Below is a small trained network, with its code and all its weights. Each question gives an input and a class and asks what happens when units are switched off, that is, made to give their printed mean instead of their output.

import numpy as np


def w(rows, s, z=0):
    codes = np.array(rows[::2]) - 128.0
    scale = np.full(codes.shape[1], s)
    scale[-1] = z or s
    return codes * scale


def norm(h):
    return h / np.sqrt((h * h).mean(-1, keepdims=True) + 1e-5)


def f(y):
    return y / 2 * (1 + np.tanh(0.7978845608 * (y + 0.044715 * y**3)))


def log_softmax(a):
    a = a - a.max(-1, keepdims=True)
    return a - np.log(np.exp(a).sum(-1, keepdims=True))


def net(x, mask):
    res = np.array(x, float).reshape(1, 6) / 4 @ E
    u = 0
    for l in range(4):
        y = f(norm(res) @ A[l][:, :-1].T + A[l][:, -1])
        res = res + np.where(mask[u : u + 8], y, B[l][:, -1]) @ B[l][:, :-1]
        u += 8
    return log_softmax(norm(res)[-1] @ U[:, :-1].T + U[:, -1])


A, B = {}, {}
E = w([
[68,3,156,197,180],'x0',
[65,77,64,109,19],'x1',
[225,109,38,151,198],'x2',
[115,135,126,139,120],'x3',
[13,161,56,41,201],'x4',
[55,215,76,249,130],'x5',
],0.0049)
A[0] = w([
[116,96,25,142,84,248],'0.n0',
[135,189,126,66,130,116],'0.n1',
[154,184,112,106,86,41],'0.n2',
[102,182,249,125,181,145],'0.n3',
[153,93,152,197,82,172],'0.n4',
[161,207,188,98,161,8],'0.n5',
[78,109,101,82,182,119],'0.n6',
[83,58,177,164,203,19],'0.n7',
],0.012,0.0013)
B[0] = w([
[121,92,150,43,109,235],'0.n0',
[87,181,81,131,96,206],'0.n1',
[150,134,127,157,64,186],'0.n2',
[171,78,126,74,184,254],'0.n3',
[179,148,184,144,112,210],'0.n4',
[168,120,52,131,111,220],'0.n5',
[46,177,130,129,145,206],'0.n6',
[142,168,4,144,51,229],'0.n7',
],0.016,0.0047)
A[1] = w([
[89,166,71,83,181,179],'1.n0',
[109,51,148,174,115,61],'1.n1',
[61,196,201,146,25,172],'1.n2',
[69,94,196,53,45,65],'1.n3',
[102,92,33,58,89,101],'1.n4',
[77,15,79,185,135,23],'1.n5',
[185,200,66,173,217,63],'1.n6',
[185,195,81,152,255,2],'1.n7',
],0.009,0.00077)
B[1] = w([
[65,127,218,87,107,204],'1.n0',
[200,194,105,68,115,122],'1.n1',
[211,110,80,104,206,187],'1.n2',
[210,43,49,117,190,203],'1.n3',
[152,100,169,189,127,254],'1.n4',
[72,161,120,126,12,128],'1.n5',
[144,42,152,50,117,192],'1.n6',
[136,41,131,42,90,181],'1.n7',
],0.011,0.0071)
A[2] = w([
[113,130,152,175,174,31],'2.n0',
[223,116,122,45,220,251],'2.n1',
[118,142,155,161,152,47],'2.n2',
[167,241,102,69,83,29],'2.n3',
[115,116,146,148,13,101],'2.n4',
[241,117,133,163,158,212],'2.n5',
[94,176,52,138,254,108],'2.n6',
[124,133,138,177,149,5],'2.n7',
],0.0084,0.0014)
B[2] = w([
[182,128,71,118,121,111],'2.n0',
[2,105,130,240,110,254],'2.n1',
[172,104,79,123,147,111],'2.n2',
[100,85,152,164,52,147],'2.n3',
[66,151,163,195,91,146],'2.n4',
[9,180,136,110,189,213],'2.n5',
[57,134,235,81,103,130],'2.n6',
[164,162,79,94,149,111],'2.n7',
],0.0085,0.0087)
A[3] = w([
[117,124,71,141,85,107],'3.n0',
[36,52,197,167,79,143],'3.n1',
[128,42,158,98,121,83],'3.n2',
[253,79,231,191,127,99],'3.n3',
[127,130,204,63,61,225],'3.n4',
[114,162,209,200,133,4],'3.n5',
[116,141,181,128,211,161],'3.n6',
[65,168,125,226,156,153],'3.n7',
],0.011,0.0011)
B[3] = w([
[109,158,131,151,118,173],'3.n0',
[236,158,173,139,139,254],'3.n1',
[154,158,76,138,154,215],'3.n2',
[4,116,82,52,107,170],'3.n3',
[124,114,131,208,170,161],'3.n4',
[111,145,170,113,171,145],'3.n5',
[172,123,145,172,120,140],'3.n6',
[183,128,158,136,149,164],'3.n7',
],0.016,0.0089)
U = w([
[124,2,40,104,160,254],'0',
[99,131,95,239,4,59],'1',
[4,117,203,93,180,58],'2',
[184,57,167,175,182,114],'3',
[179,106,137,211,193,78],'4',
[143,81,130,180,156,208],'5',
],0.0085,0.00084)

Each question gives the input, the list of numbers given to net, and the class t.
The units are the neurons (one row each of A and B). Each row of codes is followed by its name. A weight is (code - 128) times the scale printed after its matrix; where a second scale follows, it is the last column's (A, B and U).
mask holds one flag per neuron, layer by layer. A switched-off neuron (its flag False) gives its mean, the last column of its row in B, instead of its output. The means were averaged over made-up inputs and are rounded, as every weight is.
A unit's drop is (log p(t) with every unit on - log p(t) with that unit switched off) / (log p(t) with every unit on - log p(t) with every unit switched off).
The circuit of an input: a set's keep is (log p(t) with only the set's units on - log p(t) with every unit switched off) / (log p(t) with every unit on - log p(t) with every unit switched off). Starting from the 12 units with the biggest drops (on a tie, the unit counted first), units are removed one at a time, each time the one whose removal leaves the highest keep (on an exact tie, the one counted first), for as long as the keep stays at least 0.8.
circuit, biggest first: the units of the circuit, biggest drop first
k most important neurons: the k neurons with the biggest drops, biggest first
top k neurons in layer l: the k neurons of layer l with the biggest drops, biggest first
input [-2,1,0,-2,-4,1], class 2: most important neuron : (0.n4)
input [0,7,-8,-7,5,7], class 3: circuit, biggest first : (0.n7 3.n1)
input [-8,-8,6,-4,-1,3], class 0: circuit, biggest first : (1.n7 3.n1)
input [-6,-8,-8,-7,-7,-6], class 0: 4 most important neurons : (0.n3 0.n5 0.n6 3.n3)
input [-4,-7,-7,2,-8,-7], class 2: top 2 neurons in layer 2 : (2.n1 2.n5)
input [8,-3,7,-6,-4,-8], class 1: top 4 neurons in layer 0 : (0.n7 0.n3 0.n0 0.n6)
input [6,-6,0,-2,3,5], class 0: 2 most important neurons : (0.n3 1.n6)
input [-2,-8,3,-5,3,-6], class 0: 2 most important neurons : (1.n7 0.n5)
input [8,4,4,5,-2,6], class 1: circuit, biggest first : (0.n7 0.n3)
input [3,-5,3,3,-3,-3], class 0: 2 most important neurons : (0.n0 1.n6)
input [-8,4,1,3,4,-2], class 1: circuit, biggest first : (0.n1 2.n3)
input [7,-1,4,-1,8,-6], class 2: 2 most important neurons : (0.n6 0.n5)
input [-7,-8,-5,0,6,-3], class 0: circuit, biggest first : (0.n5 3.n1)
input [8,-3,-4,1,8,-7], class 1: circuit, biggest first : (0.n7)
input [3,-6,5,-4,1,-1], class 0: 2 most important neurons : (1.n7 0.n0)
input [-4,1,-4,-3,8,-8], class 2: 3 most important neurons : (0.n6 0.n1 0.n4)
input [1,1,-2,3,-8,-3], class 2: circuit, biggest first : (0.n4 3.n3)
input [-8,7,3,-3,2,-4], class 1: top 3 neurons in layer 1 : (1.n6 1.n7 1.n4)
input [8,-5,-5,-8,0,6], class 1: 3 most important neurons : (0.n7 1.n3 1.n5)
input [0,-5,8,-8,8,-8], class 2: most important neuron : (0.n6)
input [-2,-5,-1,-7,8,4], class 2: 2 most important neurons : (0.n6 0.n1)
input [-7,1,7,-6,-7,-1], class 1: 2 most important neurons : (0.n2 1.n4)
input [-2,8,-7,8,2,5], class 0: 3 most important neurons : (1.n3 0.n0 1.n2)
input [-1,8,6,-5,-7,0], class 0: top 2 neurons in layer 0 : (0.n0 0.n7)
input [5,-6,5,0,8,-4], class 2: 3 most important neurons : (0.n6 1.n3 1.n0)
input [6,-1,-4,4,3,-6], class 1: 3 most important neurons : (0.n7 1.n5 0.n4)
input [2,-4,1,-5,6,-1], class 2: circuit, biggest first : (0.n6)
input [5,8,-3,1,-6,5], class 0: top 2 neurons in layer 1 : (1.n3 1.n2)
input [7,-8,8,-5,-6,8], class 0: top 3 neurons in layer 3 : (3.n3 3.n4 3.n6)
input [6,-8,7,5,-3,2], class 0: top 2 neurons in layer 1 : (1.n7 1.n6)
